Rows are numbered. After the first five, each row is followed by the numbers of the four nearest rows among all rows above it, by straight-line distance, nearest first.
0: [ 0.91 -0.96  2.44 -0.37  1.29 -0.48  1.12  0.58  0.03 -1.10 -1.97  0.71
  0.54 -0.83 -0.98  0.44 -0.63  0.34  0.71  0.32  0.20  5.49  0.50  1.89
 -1.72  3.26 -6.16 -1.21  4.02 -0.24 -0.31 -0.91]
1: [ 1.13 -0.23  0.57  0.58  0.59  0.47 -0.20  0.34  1.76 -0.75 -1.17 -0.05
  0.03 -1.56  0.71 -1.36  0.19  1.27 -0.73  0.59  1.86  4.78  0.82  1.33
  1.30  1.94 -5.36  1.37  7.68 -2.01  0.18  0.93]
2: [-0.66  0.63 -0.36 -1.10 -1.66 -0.58  0.75  1.41 -0.86  0.45 -1.24 -0.06
  1.48  0.77  0.81  1.15 -0.17 -3.22 -0.24 -1.57  1.24 -4.49  1.76 -1.62
 -0.93 -1.85  6.82 -1.50 -4.96  0.62 -2.08 -1.06]
3: [-0.34  0.52 -1.80 -0.75 -1.23 -0.25  0.90  0.45 -0.60  0.87 -0.05 -0.87
 -0.18  0.94  0.38  1.96  0.20 -2.26 -0.06 -0.03  0.84 -0.86  0.37  1.33
  0.86  2.20  2.37 -0.34  1.02 -0.01  0.44 -0.85]
4: [ 0.52 -0.45  0.04 -0.07 -0.48  1.49  1.31  0.04 -1.94  0.32  0.47  0.58
  0.82 -1.17  0.21  1.53  0.17 -0.01  0.66 -0.57  2.01  0.35 -0.21  0.41
 -1.18  1.15  1.33 -0.37 -1.76  0.24  0.37 -0.61]
5: [ 0.11 -1.75  1.69  1.17  1.00  1.45  1.37 -0.71 -0.45 -1.01  0.11  0.31
  0.47 -0.51 -1.37  1.69 -0.37  0.81  1.38 -0.31 -2.05  2.30  0.33  0.78
 -1.18  2.59 -0.89 -0.23 -0.37  0.54 -1.32 -1.09]
4 0 3 1
6: [ 1.66 -1.00  2.20  1.23  0.96  1.24  0.57  0.17  0.50 -0.08  0.61  0.04
  1.00  0.20 -2.02 -0.35  1.55  1.22 -0.56  1.60 -0.53  4.87 -1.20  1.20
 -0.11  3.86 -5.43  1.14  4.03 -1.24 -1.39  1.44]
0 1 5 4
7: [-0.44  0.44 -1.87 -1.42 -1.32  0.20 -1.21  0.91 -1.50 -0.04 -0.10  0.97
  0.48  0.87  1.35 -1.19 -1.24 -0.14  0.90 -1.71  4.02 -4.50  1.85 -0.51
 -0.44 -1.65  2.36 -0.21 -1.36  0.36  1.51  0.68]
4 3 2 5
8: [ 0.05 -1.44  2.74 -0.12 -0.51  0.68  0.68 -0.59 -0.30 -1.06  0.03 -0.48
  1.00  0.87  0.22  0.77  0.73 -0.32  0.01  0.60 -0.35  1.57 -0.55  1.86
 -0.27  2.99  0.28  0.23  2.10  0.58 -0.22 -0.22]
5 4 3 6
9: [-0.88 -0.46  1.49  1.69  1.17  1.75 -0.69  0.66  0.30 -0.17  1.63  0.77
 -1.14  0.63 -0.73  0.29  0.95  1.77  0.93  2.65 -1.14  5.00 -1.53  1.86
 -0.06  4.29 -5.28  0.64  1.88 -0.09 -0.16 -0.59]
6 0 5 8
10: [-0.44  1.81 -0.15  0.16 -0.56 -0.52  1.63  1.05 -1.71 -0.72 -0.40  0.04
 -0.30  0.52  3.12  1.03 -0.49 -2.09 -0.17 -1.83  3.02 -2.69  1.36  0.72
 -0.72 -2.51  3.02 -1.51 -1.32  0.99 -0.75 -0.05]
7 2 4 3
11: [-1.22  0.31 -1.35 -0.82  1.03  1.26  0.13 -0.08 -1.05 -0.27  0.47 -0.17
  0.47  0.40  0.61  1.21 -0.48 -0.76 -1.25 -2.54  0.51 -2.89  2.12 -0.88
 -0.68 -2.45  5.58  0.10 -4.63  0.50 -0.17  0.03]
2 10 7 4
12: [ 1.04 -0.18  1.23  1.65  0.01  2.06 -1.35  0.59  0.66  0.13  0.50  1.82
 -0.15 -0.45  0.47 -1.30  0.42  2.85  1.91  0.84 -0.34  4.41  0.79  0.30
 -1.08  3.71 -5.18  0.85  5.06  0.32 -0.47  1.27]
6 9 1 0
13: [-0.16 -1.10  0.74 -0.75 -1.33  0.56  0.79 -0.90 -2.18  1.88 -0.23 -1.53
  1.46  0.92  1.47  1.12 -0.18 -2.65  0.33 -1.18  0.66 -4.72  0.47 -2.03
 -0.96 -0.75  4.89 -0.66 -4.40  1.72 -1.43  0.47]
2 11 10 7
14: [-0.29  1.47 -1.75 -1.32 -1.67 -0.46 -0.25  2.25 -0.85  1.89 -0.43 -0.63
  0.92  0.92  1.87  0.11 -0.55 -2.46  0.00 -1.85  3.12 -7.36  1.74 -1.41
  2.18 -3.04  3.51 -1.06 -2.86  1.31 -0.32  0.49]
7 2 10 13
15: [-0.88 -0.24  3.49  0.07 -1.10 -0.76  1.50  0.41 -1.16  0.08 -0.33  0.73
 -0.48  0.12 -1.24  0.52 -0.15  0.04  1.23  1.07  0.11 -0.64  0.09  0.25
 -3.34  2.27  1.79 -0.71 -0.98  0.93 -0.11 -0.12]
4 8 5 3
16: [ 0.56 -0.37 -1.84 -0.74 -0.20  1.08  2.10 -0.02 -1.01 -0.31  0.58  1.00
  0.98  0.78  0.41  0.70  0.64 -0.45 -0.19 -1.70  2.00 -0.95  1.18 -0.11
  0.07  0.01  4.11 -1.64 -1.10  0.98 -1.16  0.39]
4 10 3 11
17: [ 1.20  1.56 -3.02 -1.73 -0.62 -1.42  0.77  1.07  0.32  1.31 -1.36 -1.19
  1.38  1.31  0.33  0.71 -1.19 -1.54 -0.75 -1.72  2.04 -4.33  2.16 -1.19
 -0.12 -3.08  5.80 -0.28 -4.56  0.02 -1.10  0.35]
2 11 14 13
18: [-0.52  0.34 -1.96 -1.57 -2.25  0.15  0.25 -0.85 -0.93  0.45 -0.15  0.52
  0.80 -0.32  2.40  0.49  1.77 -1.91 -1.32  0.09  1.86 -6.90  2.05 -2.28
 -0.25 -1.49  5.25  0.27 -4.44  0.53 -1.05  0.14]
2 13 14 17
19: [-0.66 -0.46 -0.18  0.34 -0.15  0.68  0.88 -0.34  0.03  1.35  0.19 -0.54
 -1.46 -0.12 -1.20 -0.35 -0.07  0.18 -0.04  0.35  2.26  0.76  0.33 -0.60
  1.82  0.61 -0.18  0.45  1.82  0.75 -0.11  0.69]
3 4 8 16
20: [ 0.11 -0.80  2.79  2.31  0.35  1.28  0.58  0.26  1.22 -0.98  0.99  0.43
  1.46  0.32 -0.55 -0.48  0.71 -0.50  0.21  0.29  0.80  5.56 -0.37  1.14
 -1.02  3.50 -5.18  0.66  4.72 -1.30  0.09 -1.15]
6 0 9 12
21: [-0.29  1.53 -2.20 -1.11 -3.73 -1.29 -1.23 -1.25  0.11 -0.72  1.16 -1.05
  0.97  1.46  1.94  0.54  0.77 -2.35 -0.39 -1.74  2.77 -5.21  0.73  0.03
  1.89 -3.08  2.68  0.33 -2.41  0.92 -0.23  1.98]
14 7 18 10
22: [ 0.82 -0.26 -0.11 -1.50  2.44  1.33 -0.59  1.72  0.32 -1.57  0.01  0.35
 -0.90 -0.01  1.33 -1.87 -0.59 -0.67  0.47  2.89  0.78  5.90 -1.29  2.19
 -0.92  1.81 -6.98  0.81  7.85 -0.53  1.91  0.55]
1 0 20 12
23: [-1.22  1.94 -4.32 -1.51 -2.02 -0.88 -0.27 -0.66  0.24 -1.05 -0.66 -1.23
  0.46  0.60  2.08  1.34  0.76 -2.59  0.37 -0.96  4.36 -6.58  0.56 -1.79
 -0.33 -3.70  4.72  0.37 -4.00  1.17 -0.21 -1.08]
18 21 14 17
24: [ 0.12  0.52 -1.77  0.41 -0.99  0.63  0.89  1.14 -0.23  0.32  0.38  0.46
  0.77  1.48  2.71  0.10  1.02 -1.06 -0.36 -0.05  5.28 -0.11  0.77  1.03
  0.92  1.21 -0.75  0.41  1.88  1.93  0.43  0.95]
19 3 4 16
25: [-0.06  0.18 -0.96 -1.63 -2.14 -2.72  2.10 -0.81 -1.70  0.75  0.74  0.19
  0.87  1.86 -0.11  0.93  0.60 -0.53  0.28 -1.23  0.20 -3.75  1.57 -0.21
 -0.31 -1.15  5.57 -1.22 -6.62  1.05 -2.37 -1.76]
2 13 17 11
26: [-0.58  0.13  0.47 -0.03 -1.00  0.53  1.52  1.20 -0.78 -1.05  0.82  0.35
  0.98  0.68  0.72  1.81 -1.16 -0.63 -0.19  0.62  0.50  2.77  1.29 -0.29
 -0.42  1.42  0.90  1.55 -1.04  1.24 -2.77 -0.70]
4 5 8 3
27: [ 0.44 -0.43  1.35 -2.49 -0.59  1.37  0.11  0.89 -0.62 -0.98 -0.75  0.70
 -0.12  0.61  2.68 -0.05 -0.92 -0.35  0.36  1.05  1.25 -0.98  0.49  0.45
  0.99  0.41  1.88  0.66 -3.08  1.24 -1.12 -0.42]
4 26 16 10
28: [ 0.72  1.48 -1.18 -1.52 -0.71  0.56 -0.26  0.79  0.22  0.44  0.33  0.87
  1.46  0.13  3.23 -1.20 -0.11 -1.93  0.35 -1.38  4.49 -1.00  1.30  1.91
  0.23 -1.11  0.75  1.05  1.88  1.07 -0.96  0.53]
24 10 7 16
29: [-0.41  0.50 -1.54  0.68 -1.95 -1.04 -0.18  1.00 -0.81  0.78 -0.39  2.32
  1.75  1.28  1.54  1.16 -0.23 -0.87 -0.70 -1.08  1.74  0.58  1.54  0.02
 -1.37 -0.52  4.22 -0.67 -0.79  1.52 -0.16  1.31]
16 10 4 3
30: [-1.16  1.17 -2.09 -1.60 -1.69 -1.01  1.04 -1.09 -1.13  1.35  0.92 -1.14
  2.05  1.49  1.86 -0.64 -2.20 -4.30  0.20 -2.20  3.66 -5.34  2.03 -1.73
  0.24 -3.42  4.81  0.55 -3.17  1.44 -0.40  0.56]
14 17 23 21
31: [ 0.91 -0.43  2.46  0.95 -0.36  0.91  0.33  2.35  1.98  1.15 -0.95  0.37
 -0.73 -1.00 -1.02 -0.32  0.68 -0.17  0.44  0.62  0.73  6.24 -0.64  2.04
 -1.13  4.18 -4.49  0.55  6.54 -0.13  0.63  0.29]
20 0 6 1
32: [-0.22  1.47 -1.35  1.07 -1.89  1.22  1.78 -0.53 -0.45  0.21  0.95  1.05
  0.44  0.66  1.19  1.28 -0.38 -0.61 -1.36  0.46  1.78 -1.17  0.40  0.59
 -1.00  1.22  2.39 -0.17 -2.59  0.95 -2.10 -0.94]
16 4 26 29
33: [ 0.31  1.01  1.87  1.02  0.95  0.91  0.77  0.04  0.58  0.20 -0.46  0.66
  1.47 -0.71 -0.93  0.51 -1.17  0.34  0.14  0.48  0.71  2.62  0.36  0.22
  0.10  1.82 -0.08 -0.34  1.32  0.51 -0.32  1.31]
8 19 5 26
34: [ 0.29 -1.52 -0.41  0.23 -1.78 -2.61  3.12 -2.40 -1.14  1.48  0.08  0.26
  2.53  0.77 -1.20  1.29  0.53 -0.29 -0.69 -0.11 -2.21 -5.75  0.99 -1.51
 -0.82 -2.34  9.72 -1.34 -9.99  1.27 -1.66 -1.00]
25 2 13 18
35: [ 0.33 -0.97  0.79 -1.05  0.54  1.07  0.73 -0.18  0.29 -0.37  0.11  0.86
  0.24 -0.67  0.33  0.67 -1.63 -0.49 -0.06  0.99  0.57  2.12 -0.24  0.50
 -0.85  2.43 -1.54  0.65  0.69 -1.30  0.66 -0.57]
33 8 5 4
36: [-1.41  0.96 -2.54 -0.61 -0.89 -0.30 -0.16  0.25 -0.34 -0.57 -1.50  0.11
 -0.29  1.11  2.29  0.14  0.65 -3.74  0.07 -1.71  7.45 -4.03  2.80  0.24
  1.32 -3.14 -0.01  0.54  2.63  2.53  0.20  1.07]
28 24 7 10
37: [ 0.44 -2.41  1.67  2.15  0.16  0.34 -1.42  0.92  0.63  0.24 -0.68  2.12
  0.44 -1.28 -0.34  0.42  0.74  3.64  0.96  1.90 -0.72  3.68 -0.75  2.66
  0.15  3.40 -4.73  1.44  4.75 -0.41  1.90  0.96]
12 9 6 31
38: [-0.50  2.97 -3.97 -0.98 -0.81 -0.71  0.25  0.55 -2.00  2.50  0.23 -0.10
 -0.51 -0.78  1.42 -0.73  1.35  0.28 -0.58 -2.60  4.58 -7.08 -0.19 -0.70
 -0.97 -2.18  4.05 -0.84 -6.55  1.12  0.34  0.58]
23 14 18 17
39: [-0.23  1.71  0.03 -0.36 -1.63 -1.27  2.65  0.35 -0.46  0.12 -0.05  0.04
  2.23  2.05  0.47  2.70  0.77 -0.77 -0.91 -2.29  0.30 -2.94 -0.48  1.33
 -0.76 -0.39  4.12 -0.15 -2.44 -0.28 -0.37  0.00]
16 32 10 29
40: [-0.49  2.11 -0.84 -1.43 -1.55 -0.76  1.48 -0.77  1.24 -0.90 -1.36 -0.89
  1.39  1.61  0.84  0.32  0.95 -2.71 -1.08 -2.80  1.66 -5.58  0.70 -1.48
 -0.33 -2.53  5.00 -0.70 -5.66  1.52 -0.75  0.38]
2 17 18 23
41: [-0.55 -1.50  1.47 -0.01  1.02 -1.57  2.60 -1.35  0.25  0.41 -0.25  1.57
  1.86 -0.47 -0.25  2.17 -0.21 -0.62 -0.48  1.12 -0.79  1.21 -0.71  0.96
  0.13  1.30  0.49 -0.28  0.42 -2.22 -0.52  0.93]
35 33 8 5
42: [ 0.85 -2.32  1.66  1.02 -0.81 -0.32  2.17  0.48 -0.17 -0.59  0.77 -0.39
 -0.64  1.78 -0.62  0.24  1.55 -0.61  0.87 -0.32  0.07  1.50  0.04  1.37
 -0.07  2.77 -0.17  0.42  0.37  0.79 -0.54 -1.15]
8 5 35 26
43: [ 1.62  0.86 -1.07 -0.37 -0.16  0.27 -0.81  1.85  1.22 -0.32 -0.50  0.64
  0.79  0.26  2.92 -1.51 -0.26 -2.67 -0.04 -0.87  6.61 -0.80  1.46  1.31
 -0.19  0.59 -2.04  1.28  4.77  1.82  0.20  0.81]
28 24 36 19
44: [-0.05  1.25 -1.61 -0.79 -0.86 -0.14  0.28 -0.11 -1.22 -0.71 -0.14  0.92
  1.60  0.08  2.22  0.01 -0.41 -2.48  0.86 -1.81  3.95 -3.14  0.96  0.08
  1.48 -1.70  3.56  0.78 -1.91  0.20 -1.38  0.43]
10 7 21 16
45: [-0.05 -0.52  3.39  0.27  1.73 -0.20  0.86  0.41  0.88  0.61 -0.40  2.58
  0.52  0.59 -2.88  0.88 -0.48  0.69 -1.12  0.86 -1.36  2.44 -0.04  1.17
 -2.65  2.82 -0.19 -0.94 -0.91 -1.62 -1.95 -0.97]
5 41 33 35
46: [-0.04  1.21  0.40  1.44  1.67  2.05 -2.09  1.19  1.26  0.48  1.12  0.49
 -0.23 -1.31  3.11 -2.66  0.47 -0.70 -0.33  0.16  6.79  2.06 -0.47  1.46
  0.58  1.68 -5.76  1.00  8.55 -0.70  3.15  0.98]
1 43 22 31
47: [ 0.51 -0.44  3.13  1.34 -0.58  0.36  1.12 -1.63 -1.20 -0.01  0.75  0.04
  0.42  0.43  0.54  0.33  0.65  0.04 -0.52  0.10  1.50  0.91 -0.46  0.14
  0.42  2.64  0.12 -0.78  0.92  0.17  0.96  1.25]
8 33 42 19
48: [ 0.78 -1.54  0.95 -0.12 -0.47  0.76  1.33  0.00  1.57 -0.13 -0.51  1.72
 -0.61 -1.33 -1.17  1.08 -0.18  1.44  0.69  1.05 -1.04  3.15 -0.29  0.20
 -0.62  2.39 -2.74  1.44  1.26  0.86  0.17  0.06]
35 5 33 8
49: [ 1.15 -1.03  2.92  1.81 -0.12  0.71  0.32  1.34 -0.07 -1.01  0.13 -0.34
 -1.23  1.24 -1.08 -0.34  1.33  2.28  0.41  2.25 -0.36  5.37 -1.82  1.12
 -0.49  2.81 -3.07 -0.07  4.66 -1.19 -0.26  0.21]
6 9 20 31
50: [-1.53  2.30 -1.65 -0.48  0.36 -0.45 -0.98  1.25  0.63 -0.24  0.24 -0.37
  0.79  0.86  4.10  0.22 -0.89 -3.04  0.43 -2.70  5.73 -5.03  1.61  0.67
  2.02 -4.05  1.45  2.59  0.62  1.68 -0.50  1.47]
36 44 28 21
51: [-1.58  1.44 -1.47 -0.91 -2.56 -2.81  1.35 -0.73  0.33  0.40  0.15  0.07
 -0.41  0.97  3.49 -0.73 -0.22 -3.22 -0.79 -0.46  3.26 -5.42  1.84 -0.50
  0.72 -2.88  2.91 -0.16 -3.82  0.80  1.01  0.56]
21 30 14 23
52: [-0.60  1.13 -0.40  0.58 -1.54 -0.71 -0.40  1.13 -1.28  0.70  0.84  1.44
 -0.81  0.66 -0.41  0.74 -2.08  1.46  1.04 -0.36 -0.34 -1.72 -0.16  0.16
 -2.27  1.76  2.56 -0.44 -3.96  0.79  1.48  0.29]
15 4 32 29
53: [ 1.26  2.48 -3.79  0.27  0.96  2.97 -5.31  3.39  2.88 -1.39  0.89  0.02
 -0.59 -0.35  8.52 -4.47  0.37 -4.12 -1.37  0.33  9.99  1.28 -0.22  1.74
  2.69 -1.07 -9.99  2.32  9.99  1.70  3.99  3.13]
46 43 22 1
54: [-0.41 -1.68  2.33  0.36  1.41  2.51 -0.87  0.63  0.67 -1.16 -0.55  1.20
 -0.33  1.23 -1.45 -1.12 -0.92  0.71  0.24  2.22  1.53  5.44 -0.93  2.41
 -0.27  2.63 -6.23  0.83  5.61 -0.38  0.19  0.52]
20 6 22 31
55: [-1.07 -0.49  0.63 -0.66 -0.75 -0.15  2.20 -0.45 -1.98  0.41  1.00  0.35
  2.64  0.62  0.32  2.40  0.99 -0.67  0.40  0.54  1.10 -4.13  0.72  0.66
 -0.04 -0.76  6.68 -0.62 -7.93  0.47 -0.35 -1.73]
25 2 13 11
56: [-0.09 -1.22  2.18  1.23  1.34  0.10  2.30  1.39  0.74  1.06 -1.00 -0.01
 -1.10 -0.33 -1.60  0.06 -0.21  2.31 -0.82 -0.53  1.00  4.53  1.00  0.88
 -1.03  1.89 -5.06  0.04  3.11 -2.40  0.16  0.45]
0 6 20 49
57: [-0.48  0.78 -2.95 -2.71 -0.92 -0.89  1.77 -1.20 -1.77 -0.53  0.41  0.19
 -0.03  0.14  0.17  0.95  0.95 -0.62 -1.80  0.41  1.19 -2.93  1.87 -0.88
 -0.55 -1.27  5.99 -0.85 -5.63 -0.28 -0.21 -1.22]
25 11 18 55
58: [-0.06 -1.23  2.04  1.94  0.34  2.10  1.81 -0.64  0.13  0.30  0.69  2.07
 -0.33 -0.71 -0.10 -0.39  0.66  2.13  0.88  2.74 -1.54  2.59  0.60  1.98
 -1.06  4.30 -5.09  0.71  3.16 -0.66  1.35 -0.39]
9 37 12 48
59: [-0.08  0.84 -0.95 -0.18 -0.24  0.65  1.77  0.02  0.28 -0.72 -1.37 -0.64
  1.74  1.29  2.18  2.69 -2.31 -1.95 -0.65 -1.04  3.72 -4.45  0.15 -0.50
  0.31 -3.00  4.96 -0.83 -3.04  1.87  0.10 -0.45]
10 44 17 40
60: [-0.70 -1.47  0.20  0.23 -0.11 -0.58  1.98 -0.50  1.04 -0.84 -2.02  0.20
  1.62  0.28  2.24 -0.08  0.20  0.60  1.50 -0.57  0.23 -1.31  0.63  0.66
 -0.93  1.60  2.93  0.27 -2.50 -0.09 -0.66 -1.05]
27 4 16 32
